Below are the code and all the weights of a small trained network. Each question names an input and a target symbol and asks about switching units off, where a switched-off unit gives its printed mean instead of its output.

import numpy as np


def w(rows, s, z=0):
    codes = np.array(rows[::2]) - 128.0
    scale = np.full(codes.shape[1], s)
    scale[-1] = z or s
    return codes * scale


def norm(h):
    return h / np.sqrt((h * h).mean(-1, keepdims=True) + 1e-5)


def f(y):
    return np.maximum(y, 0)


def softmax(a):
    e = np.exp(a - a.max(-1, keepdims=True))
    return e / e.sum(-1, keepdims=True)


def log_softmax(a):
    a = a - a.max(-1, keepdims=True)
    return a - np.log(np.exp(a).sum(-1, keepdims=True))


def net(x, mask):
    ids = ['αβδεζημστφψω'.index(c) for c in x.split()]
    T = len(ids)
    res = E[ids] + P[:T]
    u = 0
    for l in range(2):
        r = norm(res)
        for j in range(2):
            rows = slice(4 * j, 4 * j + 4)
            q, k, v = (r @ M[l][rows].T for M in (Q, K, V))
            z = softmax(np.where(np.tri(T) > 0, q @ k.T / 4**0.5, -1e9)) @ v
            o = O[l][rows]
            res = res + np.where(mask[u + j], z, o[:, -1]) @ o[:, :-1]
        u += 2
        y = f(norm(res) @ A[l][:, :-1].T + A[l][:, -1])
        res = res + np.where(mask[u : u + 16], y, B[l][:, -1]) @ B[l][:, :-1]
        u += 16
    return log_softmax(norm(res)[-1] @ U[:, :-1].T + U[:, -1])


Q, K, V, O, A, B = {}, {}, {}, {}, {}, {}
E = w([
[169,136,105],'α',
[126,69,68],'β',
[133,104,135],'δ',
[154,119,231],'ε',
[69,105,217],'ζ',
[221,168,78],'η',
[168,55,81],'μ',
[253,149,133],'σ',
[89,27,138],'τ',
[142,197,69],'φ',
[58,87,77],'ψ',
[86,157,18],'ω',
],0.017)
P = w([
[253,74,21],'0',
[217,110,110],'1',
[169,143,121],'2',
[150,184,112],'3',
[135,214,104],'4',
[141,218,90],'5',
[142,215,85],'6',
],0.002)
Q[0] = w([
[184,67,158],'L0H0',
[138,117,173],'L0H0',
[146,80,109],'L0H0',
[76,48,96],'L0H0',
[102,133,126],'L0H1',
[179,93,41],'L0H1',
[152,254,86],'L0H1',
[127,76,65],'L0H1',
],0.0079)
K[0] = w([
[214,127,88],'L0H0',
[78,121,164],'L0H0',
[175,130,117],'L0H0',
[164,86,99],'L0H0',
[103,148,178],'L0H1',
[88,127,89],'L0H1',
[128,207,152],'L0H1',
[131,7,137],'L0H1',
],0.012)
V[0] = w([
[180,185,124],'L0H0',
[209,161,99],'L0H0',
[105,132,110],'L0H0',
[55,60,135],'L0H0',
[121,139,33],'L0H1',
[198,68,106],'L0H1',
[164,131,186],'L0H1',
[254,178,51],'L0H1',
],0.0077)
O[0] = w([
[27,16,140,163],'L0H0',
[158,139,152,204],'L0H0',
[160,110,3,122],'L0H0',
[91,78,110,77],'L0H0',
[60,199,192,196],'L0H1',
[140,103,99,200],'L0H1',
[69,231,191,104],'L0H1',
[93,123,96,254],'L0H1',
],0.004,0.0043)
A[0] = w([
[126,177,139,95],'L0N0',
[64,153,47,172],'L0N1',
[28,37,147,108],'L0N2',
[176,190,109,131],'L0N3',
[166,193,106,42],'L0N4',
[35,171,148,195],'L0N5',
[177,162,71,95],'L0N6',
[75,156,118,51],'L0N7',
[162,167,229,129],'L0N8',
[197,154,151,6],'L0N9',
[198,59,170,103],'L0N10',
[191,11,192,124],'L0N11',
[144,62,136,117],'L0N12',
[142,174,75,6],'L0N13',
[153,109,101,118],'L0N14',
[100,137,107,114],'L0N15',
],0.011,0.0023)
B[0] = w([
[132,135,93,152],'L0N0',
[214,28,99,241],'L0N1',
[194,69,157,221],'L0N2',
[125,43,222,227],'L0N3',
[136,124,166,207],'L0N4',
[195,102,118,193],'L0N5',
[76,59,218,244],'L0N6',
[139,59,91,154],'L0N7',
[254,35,53,198],'L0N8',
[173,54,212,172],'L0N9',
[102,152,61,212],'L0N10',
[90,221,70,253],'L0N11',
[124,247,187,183],'L0N12',
[83,122,164,198],'L0N13',
[125,164,120,177],'L0N14',
[234,152,124,155],'L0N15',
],0.004,0.0053)
Q[1] = w([
[119,164,173],'L1H0',
[162,68,164],'L1H0',
[98,225,218],'L1H0',
[241,160,125],'L1H0',
[254,64,104],'L1H1',
[74,167,106],'L1H1',
[50,69,194],'L1H1',
[90,66,151],'L1H1',
],0.0084)
K[1] = w([
[81,172,46],'L1H0',
[1,43,171],'L1H0',
[242,143,149],'L1H0',
[102,169,225],'L1H0',
[207,150,96],'L1H1',
[37,66,203],'L1H1',
[135,112,166],'L1H1',
[187,124,145],'L1H1',
],0.0095)
V[1] = w([
[3,35,74],'L1H0',
[130,73,40],'L1H0',
[113,160,99],'L1H0',
[40,94,100],'L1H0',
[236,64,51],'L1H1',
[127,97,57],'L1H1',
[148,21,195],'L1H1',
[34,203,121],'L1H1',
],0.0063)
O[1] = w([
[165,130,123,117],'L1H0',
[92,124,158,163],'L1H0',
[125,151,1,102],'L1H0',
[126,64,124,102],'L1H0',
[106,202,125,254],'L1H1',
[152,118,216,159],'L1H1',
[152,83,56,171],'L1H1',
[143,128,114,29],'L1H1',
],0.0067,0.008)
A[1] = w([
[193,180,100,148],'L1N0',
[10,120,134,102],'L1N1',
[162,48,83,87],'L1N2',
[163,91,70,101],'L1N3',
[187,160,31,164],'L1N4',
[70,178,116,161],'L1N5',
[128,116,170,117],'L1N6',
[119,69,149,154],'L1N7',
[154,99,144,189],'L1N8',
[69,64,112,132],'L1N9',
[161,141,82,119],'L1N10',
[255,181,118,105],'L1N11',
[68,125,63,130],'L1N12',
[193,78,113,143],'L1N13',
[157,127,172,3],'L1N14',
[132,209,207,185],'L1N15',
],0.0099,0.0031)
B[1] = w([
[174,40,111,209],'L1N0',
[198,240,171,136],'L1N1',
[109,253,81,182],'L1N2',
[132,157,164,172],'L1N3',
[118,145,223,207],'L1N4',
[132,74,135,162],'L1N5',
[38,156,144,164],'L1N6',
[164,126,10,174],'L1N7',
[135,179,140,190],'L1N8',
[158,83,61,165],'L1N9',
[103,188,170,160],'L1N10',
[52,88,133,244],'L1N11',
[134,96,196,167],'L1N12',
[156,141,136,199],'L1N13',
[141,134,189,156],'L1N14',
[59,81,40,254],'L1N15',
],0.0054,0.0064)
U = w([
[137,119,137,126],'α',
[204,63,60,142],'β',
[126,124,130,161],'δ',
[136,93,125,125],'ε',
[110,178,221,72],'ζ',
[249,106,165,62],'η',
[197,159,156,253],'μ',
[146,110,137,82],'σ',
[53,60,66,57],'τ',
[139,83,120,161],'φ',
[128,113,139,110],'ψ',
[41,153,154,126],'ω',
],0.022,0.0058)

Each question gives the input, a string of symbols that net reads in full, and the target symbol t.
The units are the heads (4 rows each of Q, K, V and O) and the neurons (one row each of A and B). Each row of codes is followed by its name. A weight is (code - 128) times the scale printed after its matrix; where a second scale follows, it is the last column's (O, A, B and U).
mask holds one flag per unit, layer by layer, with each layer's heads first. A switched-off unit (its flag False) gives its mean, the last column of its rows in O or B, instead of its output. The means were averaged over made-up inputs and are rounded, as every weight is.
A unit's drop is (log p(t) with every unit on - log p(t) with that unit switched off) / (log p(t) with every unit on - log p(t) with every unit switched off).
The circuit of an input: a set's keep is (log p(t) with only the set's units on - log p(t) with every unit switched off) / (log p(t) with every unit on - log p(t) with every unit switched off). Starting from the 12 units with the biggest drops (on a tie, the unit counted first), units are removed one at a time, each time the one whose removal leaves the highest keep (on an exact tie, the one counted first), for as long as the keep stays at least 0.8.
circuit, biggest first: the units of the circuit, biggest drop first
most important unit: the unit with the biggest drop
k most important neurons: the k neurons with the biggest drops, biggest first
top k neurons in layer l: the k neurons of layer l with the biggest drops, biggest first
heads that matter: for each layer, one digit per head in row order, 1 if its drop is at least 0.15 and else 0, layers parted by /
drop when u is switched off: that unit's drop, to one decimal
input μ φ τ, target β: top 2 neurons in layer 0 : L0N11, L0N3
input φ ψ δ η φ ω, target ω: circuit, biggest first : L1N4, L1N15
input ψ ζ ω, target μ: 3 most important neurons : L1N15, L0N1, L1N11
input τ τ τ ζ, target η: most important unit : L0N8
input φ φ ε, target ω: 2 most important neurons : L1N15, L0N11
input τ φ σ ω ζ ω, target μ: top 3 neurons in layer 1 : L1N11, L1N15, L1N2
input φ ε σ ε, target τ: heads that matter : 00 / 11
input η σ τ σ δ, target ω: 3 most important neurons : L0N11, L1N4, L0N10
input β η μ δ φ ε, target ω: 3 most important neurons : L0N1, L1N15, L0N2
input σ α ω, target β: 2 most important neurons : L0N1, L1N11
input δ α μ η, target ζ: heads that matter : 00 / 01
input ε σ ω α β, target μ: top 3 neurons in layer 0 : L0N6, L0N3, L0N12
input φ ψ δ ζ φ β μ, target ζ: 2 most important neurons : L1N4, L1N15
input ψ φ φ μ σ φ ω, target ω: top 4 neurons in layer 1 : L1N4, L1N15, L1N12, L1N7
input ψ μ φ, target τ: 2 most important neurons : L1N15, L0N1
input φ φ σ φ φ φ η, target ω: most important neuron : L1N15
input ζ σ η δ τ τ β, target μ: 2 most important neurons : L1N2, L1N15
input φ ψ μ β ε φ η, target ω: top 3 neurons in layer 0 : L0N8, L0N1, L0N2
input α τ ε, target η: top 3 neurons in layer 0 : L0N8, L0N9, L0N12
input ζ ψ δ, target ω: drop when L1N4 is switched off : 0.1
input τ ε τ ε, target η: drop when L0N8 is switched off : 4.6
input α μ φ μ η, target ζ: drop when L0N9 is switched off : 0.2
